Each row was made from one path, in order. Every step used is in the known rows, and no mark comes twice. Write each row's path.
Known rows:
Z -> V -> K -> D -> W -> G -> N: [-121  -98   83  -19    4  -14 -150 -154   66 -127  246   42  -85   98
   29 -113    4 -143   -6 -185  -99  181 -199  150    1   43  -47    7
  161    0   24   12   81   -8    9  233  -65    7  147   35   49 -152
  -92  178 -165  289   89  133  -85  -75  -19  -67   25 -108 -180   -3
  138]
F -> R -> V -> G: [ 158  -96  130  -36 -252  -19  161 -132   -9  -87   96   67  193   36
  153   98   20   48   23   76   21  254  250  -40  -20  -16 -262  -36
  -93    2  -77   61   36   13  -13 -353 -131 -122 -135   14  -82 -229
  -56   96   86 -363   19  291   77  -88   54 -203   78   -3  178 -162
   16]
K -> D -> W -> Z: [-117   33   14    3  -14   62 -232  -88   44 -133  303   56 -326  146
   64   21  -94   77   43  -18  -19  -75  -35  133   97  151  -21   17
  103  -40  -25  104  -42  132  136   79  -41   63  -70   -2  -40 -275
 -129   -2  -82  160   46  118 -171   29   39 -214   -7   14  -29  -17
   50]
D -> W -> G -> M -> N -> V -> K: [-195 -106  100  -28   24   42   17  -41  -22  -73  206  100  -99   67
   69  -31   16  181   19   66  -64 -131 -101  139  205 -117  138   29
  269  -46   61   32   50   83 -126  265  -31    6  102  -17  -39 -272
  -40    2  110  482  149  224  -50  -35   38   31   44   -4   11  -69
   62]
F -> R -> V -> G -> N: [ 180  -96  152  -77 -185  -35  104 -243  -14  -58    3   83  199  -28
  112  101   24   12  -31   51   10  216  167   -6  -27  -10 -310  -25
 -103   -2  -25   60   40  -14  -34 -306 -143  -79  -79  -19  -77 -242
  -72  166  114 -491   62  294   63 -107   69 -174   65   15   51 -128
   49]
M -> N -> V -> K -> D -> W -> Z: [-189  -46  157   15   20  -15 -101 -270  -10  -95  203  115  -71  -21
   62   37  -50  158   48  -46 -114  -49  -32  150  177  206  110   66
  256  -34  -64   65  120    2  -20 -245  -10  -27   20  -99    8 -258
  -14 -131 -234  580  147  143 -258  -44  -41 -114   39  126 -175   19
   17]
F -> W -> G -> X: [   9 -147   88  -58   -1  -21  203   86   27 -134  -43   91 -177  246
   56  154  -57   80    0   50  -34  -37   11  105   12    9 -266   81
   97  -34  -89   37  -23  115 -152    9 -104  -74   26  -60   -2 -227
 -138   50  -25 -358   88  247 -112  -42   89  -98    2  189  175   28
   57]
F -> R -> V -> N -> M -> W -> Z: [  89  -39  114   18 -184  -57  149 -275    1  -82  138   51  103   93
  181  121  -46   26   32   -5   16  137  167   -7   65  -75 -237  -31
  179 -136  107   12 -125  -72 -145 -282 -132 -104  -47  -29  -40 -300
 -170  -31    1 -149  -42  256  -57 -116  159  -64   58   21  192 -130
   23]
V -> G -> X -> D -> K: [ 197 -203   41   52   29  -20  130 -101   25 -105   29  107 -213  -29
   36  -69  -41 -121  -40   -5  -43   51   43   94 -132  201  -93  122
  -83  -41 -178   16 -161  155  -43   47  -68  -95   82  -65  -92 -114
 -190  253   79  -18  107  103    0  -71  -27  -92  -72   58 -139    8
   63]
F -> K -> M -> N -> V -> G -> X -> D: [ -29  -91   47  -18  -73 -112  146 -104   54  -31  138  102 -198  -47
  -71  -56  -83   52  -32   17  -92    9   72  101 -169  181  -50  161
  293 -117 -113   77   40  -33   33 -439  -61  -98  -11 -200   12 -215
 -141  105   17  210  281  192 -176 -113   62 -124   12    8 -409  106
  -51]
W -> D -> K -> M -> N -> V: [ -56   23    3  -79   13   12 -135 -297   97  -77  347   32   50   -1
  -80  -19   28  119  -11   -2  -95 -141  -92  118   98  245   99   27
  311  102  -84   49   53  -89   12  380  -39 -130   51  -58   14 -256
 -246  -60   82  -93  254  160  -77  -14  187  -75  -19   74   -9   68
   11]
X -> G -> V -> K: [  44  -74   81   11 -135  -27 -246  107   15  -42   84  124  260   29
   98  -12   22   15  -51  -25   41  203 -168   99  -22 -150   70   29
  329   21  -16 -110  222   -7  101  298  -28 -256  133 -109   95 -153
  108  200  -91  -96   30  100 -188  -74    7 -165  -54  -87  226   97
   73]
D -> W -> Z -> V -> G -> N: [-114  -67   92   -9   71  -26 -142   34   17 -134  182   77 -236  134
   -2   13  -11    0  -32   58  -49  -17   53  137  199   34   44  -52
  -38   -2   13   47 -144   53  -39  250  -92    6   83  -94  -30 -266
 -183  171  -28  -19   48  195  143  -66   51  -25  115  -63 -157  -24
  109]
M -> N -> V -> K: [ -62  -66  184    1  -40  -42  -24 -247  -27  -84  108  133  142  -29
   88   80    3  164    3  -62  -69   63  -39  167  151  152   91   83
  329   43 -115   31  229  -39  -45 -178  -37  -98   57 -114    3 -212
   85  -86 -247  417  133  197 -184  -85  -35 -141   -7  135  -80   14
   -2]
X -> G -> M -> N -> V: [ -46  -75  145   29  -82  -47 -124   18  -47    4   37  169   60  -26
  -21   47  -15  150 -121  123   13   34 -170   64   89   48  208   96
  337  -18   -9  -12  315  -26   89  379    3 -162  210  -16   18 -192
  110  142   81 -135  133  182 -195  -59   88 -172  -33 -187  202   48
   27]
K -> W -> M -> N: [-123    8   74  -88 -117  -17  -81   17   84  -78  219   24    0  278
  158  168  -51   98 -116 -225   -5 -211   42  208  290  215   45   62
  156   86 -182   60  120   81   56  221  -42   46  -19   13  -45 -262
  -75  178  142  -74  134  115 -241  -67  156 -297  -90   56 -108  132
   29]
G -> V -> K -> W: [ 112   24  103  -48 -178   23 -313  -46   31 -104  168  103  263  107
  228   14    6   11  -54 -317   50  157  -77  205   30 -166  -55   35
  280    4  -65  -13   24  -24    4  -25  -52 -139   30 -131   62 -193
   25  123 -120   24  -23  171 -106  -36    4 -111  -67   27  -35   79
   70]
R -> V -> N -> M -> W -> G: [-146 -103   69   54 -114   54   64 -255   83 -101  136   26  -20  144
  206  -25    7  -36    8 -182    1   63   -8   72   17 -176  -99    1
  259  -84  110  -15 -106  -16  -41 -172 -127  -32   23   27  -53 -199
 -153  -17  -38  123  -61  139 -249  -65  140  -11   35   81   17  -23
   66]
X -> M -> N -> W -> G -> R -> V: [ -53  -14   98 -123 -162  -10  -20 -297  -24  -60  293   65 -186  125
  250   61  -58   54  -55 -141  -21  -37  -55   24  149   89  164   41
  206  -55   34   45  -43   55    0  -44 -156  -74  -61   97    1 -271
   54  -11  -43  143   51  200 -296  -45  158  -62   34   53 -195   52
    0]
F -> K -> D -> W -> V -> G -> N -> M: [ -25  -90   -8   43  -87  -24 -163 -126  115   -1  128   68 -122  -27
  -28  -93  -32  -79  -21 -130   39  -39   37  162  -79   85 -131   55
  324  -44   94  127   17   18   61 -311  -22   64 -119  -35   -6 -313
 -163  143  -20  487  210  134 -222  -64  122  -98   30  -54 -304   68
   31]
X -> D -> K -> M -> W -> V: [-140   54  -33   71  -57  -49  135 -150  108 -124  184   41 -320   59
  202  -31  -81  -59  -34 -156  -83   22  -39   59  -69  149   52   94
  338  -68   10   22   57   99  -11  173  -86 -136  -35 -138   11 -259
 -215  -42  264  250    4  145 -206  -39  208   -6 -159 -222  -80   75
   60]
G -> M -> W -> D -> K: [ -61   13   15  -20  -92   20 -146 -134   26  -57  133   64    8   87
   19   62  -10   81  -81  -45   84   -9 -195   99  170   16   80   96
  317  -71   35   41  -28  -43  -60  554  -78  -82  180   19  -61 -245
 -245   35  130 -190   66  237  -27   -9  270   14 -129  -54  186  -48
   56]
W -> M -> N -> V -> G -> X -> D: [ -34 -124  104 -113   88  -42  120 -183   16  -77  117   87  -83  -12
  -34   16  -36   58  -63   42 -101 -224  -16  129  110  171  142  103
  -27   46  -51   40  131   11  -37 -190  -48  -32   42  -35  -51 -221
 -229  113   62   32  128  107 -177  -94  103 -245  -47  337 -188  105
   38]
Z -> V -> G -> M -> N: [  19 -106  165   17  -74  -30  -93  -56  -16 -123  115   89   11   20
   10  -18   23  -18 -106  -28  -47  231  -22   80   41   74  116   56
   13  -48 -224   95   41  -64   41  -46 -103  -33  180   79  -30 -123
 -118  259  -79   13   92  206  119  -86   59  -87   50 -160  -57  -66
   78]
K -> W -> Z -> F -> V -> G -> X -> D: [ -44  -94   68   32  -55   -6   60  128   47 -159  200  133 -188  191
  155  115 -141  -89  -67  -48  -16    5  158  108   44  186  -53  -19
 -336  -11 -144   36 -110  156  -72 -236  -54  -47   85 -115   11 -215
 -133  222  175 -700   75  181  -13    7   66 -214    7 -137 -181  222
   55]
X -> M -> W -> G -> R -> V -> K -> D: [-265  -47   16 -177 -187   53  -55 -149   69  -85  260    2 -212  167
  288  -46  -85 -115  -28 -108  -13   62 -119    0   60  -63   89   55
  236 -116  117  -43  -50   71  -16  -63 -128  -85  -32   55   17 -198
  -53   36   13   83  -28  146 -234  -12  121  -24  -41   61 -215   14
   51]
D -> W -> Z -> G -> N -> V -> K: [-175 -117   72   14   92  -32  -81  -32   12  -94  134  117 -160  108
   77   37    3   71   -7  107  -62   -9   54  192  220   12   68  -47
   99   47  204  -11 -109   15  -87  358  -69  -89  120 -166  -39 -261
 -127  -65  -21  -56   71  228  240  -21   36 -108  119   29 -126   72
   59]
F -> D -> W -> K -> M -> N -> V: [ -76    8   62  -18  -49   -7 -270 -118   18  -43  220   52    3   86
  -23   22   -8  153   18   34  -78  -50  -32    7  231  142  -84   61
  378   54   55   55   11  122 -111   57  -50   -1  -32  -85   -3 -370
 -122  -11  118  210  149  234 -235  -39  125   -1  -63 -199  102   25
  -42]
R -> V -> K -> D -> W -> Z -> F: [-234  -52   39    4 -231   89  -53 -146   60 -122  267   74  -64  142
  185  -68   12  -39  134  -64   -5  138  -58   34   20  117  -39  -56
  -13  -71   83   35  -31   -8   34 -172 -109  -23   41   50  -30 -183
 -111  -91  -36    7  -65  136 -172   -5  -65 -177    3 -110 -171    4
   70]
F -> Z -> G -> R -> V -> N -> M: [ 185  -49   45  105 -225  -36   58 -167  -43  -65  173   74  112  131
  178   59   -9  -21  -27  -33   -6  210  208   78  -36   58   73  -39
   79  -82  155   59 -114  -73 -169 -118 -139 -132  -82  -42  -93 -111
  -62  162  158 -523   53  202  133   -4   91 -200   28  233  119   -9
   27]
G -> K -> D -> W -> M -> N -> V: [ -79   29   40  -84  -54   59  -89 -240   57  -29  212   86 -132   89
  -61  -29  -22   56  -24 -119 -107 -182 -300  135   88  261  236  178
   98   -8  176   97   91   -5  -48   71  -67   -9  -83   79  -40 -248
  -98   78  -39  488  135   93 -289   26   91 -203  -59  132 -126  -40
   45]
G -> M -> W -> K -> D: [-167   11   35  -30  -85   65 -313 -175   31  -73   32   83 -106  104
   91   30  -33   53  -83  -34   67   50 -267   61   88   37    3  131
  390 -118   43   35  123   29  -14  221  -66  -22  198   63  -54 -227
 -204   59    9 -119   37  183  -69  -20  218 -124 -122 -154   97    3
   31]
F -> R -> V -> N -> M -> W: [ 123  -44  104   49 -245  -34  148 -317  -13  -63  129   43  207   90
  130  116  -17   36   -2  -74   57  195  130  -11   30  -70 -257    3
  245 -111   85   19  -75  -66 -133 -208 -124  -85  -94   22  -60 -271
  -84    7   23  -42  -43  280  -99 -128  130  -40    2  -11  254 -148
   30]
F -> V -> G -> M -> W: [  17 -127   87  -57  -30   42   14  130   25 -108  -23  117  227    9
   83   47  -19   28  -77   15   61  179  -24   41   27 -191  -55   49
  -62  -52 -152   65   81    1  -27 -557 -121   -8  -11  -10  -39 -221
 -131  206  104 -316   66  294  107  -50  116  -67   72  -77  148  -64
   81]
W -> G -> M -> N: [ -84  -74  122 -102   42    9   65  -79   16  -94   98   97 -184   62
  199   61  -29  149  -30  106 -101  -94 -150  157  115  -50   63   62
  166  -48 -144   67  117   88   -2  125 -102    7  196   30  -38 -233
  -83  110   84  -75  220  179  -92  -20  175 -167    6   51   78  -18
   36]
R -> V -> N -> M -> W -> K -> D: [-163  -66   29   57 -146   88 -164 -411  114  -85  122   20  -17  119
  154  -67   14  -88    6 -250   33   88 -113   20  -39   -1 -153   28
  346  -77  114    4  -54  -32   -5 -213  -96   -5   20   96  -45 -196
 -216  -43 -126  176  -53   80 -303  -70  132  -72  -26  -46  -36   37
   49]
R -> V -> G -> N -> M -> W: [ -56 -105  101  -24  -91   53 -135 -258   19  -58    1   59   74  -12
  121  -46   34 -101  -94 -136   43  119   63   63    1  -75 -111   65
   45  -41   64   21    3  -34   32 -409 -130  -33   -2  -11  -84 -199
 -129  122   38  -89  -42  166 -227  -58  108  -51   62   99 -216  -15
   67]
X -> D -> K -> W -> Z -> G -> V -> N: [   3  -56   20  155   16 -116  111 -172  135 -153  135   53 -297  121
  244   67 -118  -78  -65 -261  -88  121   35  156  -61  103  -11   24
   26   -7  -34   24 -263  108   -4  379  -83 -183   74 -163    6 -218
 -205  -42  100 -118  107  113  -69    4  239   -7 -106 -257  -47  229
   88]
R -> V -> G -> X -> D -> K: [  40 -173   51   45 -157   18  193 -183   88  -97   54   95 -227   52
  132 -116   13 -139   20 -114  -24  123   76   -1 -167  161 -169   61
 -130  -37  -61   29 -176   58    7 -148 -107 -127  -37    5 -106 -109
 -156  109  105 -112  -35  138 -182  -48  -14  -92    5   20 -165  -17
   69]
R -> V -> N -> M: [  72  -58   67   10 -161   51  -17 -262   53  -86  155   64   83  100
  169  -49   42  -41    9 -188   54   79  -31   82  -23 -106 -108  -21
  245  -23   80   23  -87  -76    3 -129 -124  -21   15   54  -52 -195
 -120   -6  -53   58  -79  156 -143  -85   55 -103   -2   -2  -16  -39
   49]
X -> G -> M -> N -> V -> K: [ -40 -114  145    4  -84  -51 -120   30  -49   14   30  165  167  -65
   18    2    6  100  -87   90    5   66 -208   71   81    9  206   94
  387  -36   -2  -49  336  -40   43  348    5 -169  272  -26   41 -169
   90  144   58   32  145  152 -162  -90   22 -156  -50 -204  127   35
   33]
N -> M -> W -> G -> R -> V -> K -> D: [ -64  -16   18  -12  -93   69 -126 -264   20  -72  301   15    8   71
  229 -136  -31  -93  -30 -187  -27   31   16   99    2 -171   29   80
  364 -100  171  -25   69  -11  -65 -335  -62  -95  -63   79    0 -234
  -95  -36  -31  519  -54   72 -390  -17  165  -38   42  229  -21  -19
   27]
K -> M -> N -> V -> G -> X -> D: [ -38  -19  106  -71   33   15  -15 -251  -44  -80  195  106 -161 -104
  -18  -70  -62   85 -102   33 -158  -81   -8   79  -84  177   81  164
  206 -116 -167   51  106    2   35 -389  -60  -39   46 -133   -6 -167
 -137  135  131   95  151  160 -124  -74  -24 -158  -10  111 -335   62
   -4]

Write each row's path:
[-234  -59   42  -85 -211   69  -13 -221   90  -61  234   21   -3  125
  170  -79   39   -6   84 -209  -26   -9 -114   48   73  125  -44   26
  139  -34    0   56   71  -21   73 -190  -96   55  -78  125  -53 -195
 -128  -22   -1  437   -4   84 -388  -74  -34 -203  -35   54 -188  -28
   69]	R -> V -> K -> D -> W -> M -> N
[-144  -99   52   -3   15   90 -150 -243   28  -68  232   61 -190   29
 -148  -70  -47   78  -32  -42  -65 -222  -61  117   78  269   46  115
   47  -58  -31  101  -23   65   60 -126    9  113  -86   81  -93 -205
 -181  136   20  365  125   84 -259  -24  -27 -179  -13  263 -177   16
   79]	K -> D -> W -> M -> N -> V -> G -> X
[  12  -86   82   83 -184  -44   52  -62   92 -111  110   87  -38  134
  162   36  -34   -8   12   -1  -34   81  132   65   82  290  -60  -15
  -58 -121  -47   57 -253  -30  -87  228  -85 -147  159   -6  -82 -243
 -181   34  340 -456  151  207  111   -2  165   22   28 -386  -64   -6
   79]	D -> K -> W -> Z -> F -> R -> V -> G -> M
[  -5  -15  150 -106  -83   13 -187 -199  -39  -25  188  131  174  -36
   59   43    1  122 -100 -129   15  -77 -142  143  178   17  136   74
  278    5  -45   76  180  -73  -64  126   -6  -32  196   -2   13 -233
 -101   57   57    3  162  229  -68  -37   94 -133  -63   -9  -89   39
   11]	G -> M -> N -> V -> K -> W -> D
[-150 -164   81  -82 -169   52   28  -70   56  -93   77   86 -286  142
  187  -53  -37 -131   -1    6   14   50   97  -28   14   84  -82   50
  -89 -131    4  -14 -242   23   -4 -347 -134  -95   20  -21  -79 -139
 -187  140   14 -325 -101  169 -125  -39    4 -118   88  149 -278  -16
   41]	R -> V -> G -> X -> M -> W -> Z
[ -87    6  -16  -70   42   20   42  -45    4 -131  348   29 -227   52
  170  -82  -62   10   -6  -67  -82  -20  -86   88  -61 -252   68   31
  148  -38   31    5   56  189  -15   86  -80  -57  -17 -130   55 -274
 -144   39  192  369   46  149 -198  -29   95  -15  -94  -95  -76   74
   68]	X -> D -> W -> G -> V -> K -> M
[-189   32   12   -4  -86    5  132 -102   13  -81  292   62 -249   24
  221  -19  -38   -4  -19 -148  -71  -93  -23   49   34   43  107   26
  263  -24  -36   57  153  187  -59  -15  -62   32  -99  -86   37 -288
 -141   53  215  652    6  143 -218  -95   25 -106 -143 -158 -168   69
   47]	X -> D -> W -> V -> K -> M -> N
[-185   34    9   71 -174  -32   89 -184   89 -128  180   39 -113  156
   87   14  -39   79   53  114 -101  107   15   22   52  328  -24   50
  266 -225   29    2 -188 -122  -70  168 -148 -181   89  -84  -60 -252
 -200 -113  270 -259   85  224  -14  -32  184   75    0 -262   -2  -47
   59]	D -> K -> M -> W -> Z -> F -> R -> V
[-229    6   60  -13 -169   20   75  -88  -38  -98  328   72  -79  145
   90   63  -10  158   88  200  -76  -31   55   17  207  200   58  -57
   62 -163   -7   45 -122   -7 -132  -13 -127    1   54  -35  -34 -302
 -122  -30  182   44   85  228   15  -76  -15  -60   34 -191  -81  -41
   38]	D -> W -> Z -> F -> R -> V -> K -> M -> N
[  51 -171   36   58   70  -19  139  -77   77 -103   49  121    9  133
   96   43  -63  -68  -50  -41   -9   70  -24  119   15  -50 -142   18
  114  -83   19  -18 -235  -81 -168 -359 -114  -33   48  -42   -9 -205
 -208   99  -80 -245   51  218   67  -86  111  -82  114   84  157   83
   70]	F -> V -> N -> M -> W -> Z -> G -> X
[-109    7  -20   -8  125  -77  122 -240   88 -118  127   17 -356   18
  125  -27 -111  -59  -72  -92 -140   -4 -154  117  -83   89  -12  136
  244  -82   19   -2   26  118   -3  326 -113 -101  100 -170    0 -263
 -215   13  275   68  161  131 -273  -36  261   69 -148 -176 -175   99
   85]	X -> D -> K -> M -> W -> G -> N
[-319  -66   39  -59 -194   28   31  -57   90 -101  169   40  -60  168
  319  -60   20  -44   43  -56  -77  201   52   34   20  -20  -41    8
  195 -105   76  -49  -24  -89   51 -207 -168 -150   79  -71  -24 -132
 -209  -82   50 -172  -78  163    7  -44   35 -210   91  -10 -214   25
   22]	R -> V -> K -> M -> W -> Z -> G
[-152  -56  111   14    3  -16  -83   44  -16 -123  228   85 -265  130
   29   15  -18   89  -17   89  -60  -46   48   89  238   77  165  -10
   14  -94 -100   95 -151   32  -46  154  -84   25  104   -1  -45 -262
 -186  127   10  241   77  197   82  -61   57  -12  102 -132  -73  -74
   76]	D -> W -> Z -> V -> G -> M -> N
[  79   73   82 -101  -80   42 -382 -314  -36  -68  307   72  339  -67
  100  -30   28  104  -42 -252  -27   62 -191  141   20 -137   62   62
  399  -81  -49   10   76 -114   25 -190 -103 -114   73  -94   99 -229
 -164   52 -146  182   75  145 -177  -63   69  -85  -28  173 -102   90
   38]	G -> V -> K -> M -> N -> W -> D
[ -75   48   40   19 -249   77 -140 -436   93  -66  161   44   16   92
  189  -75   37  -44  -70 -278  -27   66  -38   14  -53  -63  -54  -29
  264  -57  152   10  -77  -28 -124 -141 -113  -78 -147  109  -44 -179
 -163   41  -57   37 -106   69  -74  -78  134  -67  -13  165  -12   23
   72]	G -> R -> V -> N -> M -> W -> K -> D
[   1  -35   44   33   78  -68  109 -251   37 -124  177   55 -189 -112
   53  -70  -75   15  -40  -45 -150   39    2   75 -109  189  117  131
  166  -39 -122   58   68   65   39  -60  -66 -138   28 -142   -9 -231
 -166  -60  192  327  188  133 -181  -43  133   19  -87 -189 -218   70
   32]	X -> D -> K -> M -> N -> V -> G
[ 127   26   91   83  -27 -153 -150 -167   45  -91  245   37  -65   68
   61    3  -83   37   50 -138 -165  105  -17   64  152  319  -71  101
  336 -110  -11   75 -190  -25  -11   75 -132 -101   94  -85   24 -326
 -227  -47   57  173  154  188 -288  -35  215   84  -11 -270   -6  -23
    5]	F -> D -> K -> M -> N -> W -> Z -> V
[-211 -178   32  -62 -195  115 -126 -245  104  -74   65   57 -260  122
  125 -114   -9 -177  -16  -83   24   86  -40  -78  -85  194 -157   89
   19  -95   -4   -8 -137   61   29 -330  -96  -53   -2   94  -81 -107
 -192  163  -21 -192  -40  111 -239  -36   12 -143   24   47 -262   45
   38]	R -> V -> G -> X -> M -> W -> K -> D
[  43   27   54   74   43 -128   96 -281   20 -142  286   42 -280  -55
  124  -75  -94  -47  -57 -177 -203   84   61   46  -85  185  169   65
   60 -122  -72   67  -73   48  -12  -13 -129 -174   19  -79   25 -236
 -271   -5  125  317  112   85  -93  -71  203   55    3 -177 -277   76
   63]	X -> D -> K -> M -> N -> W -> Z -> V -> G -> R
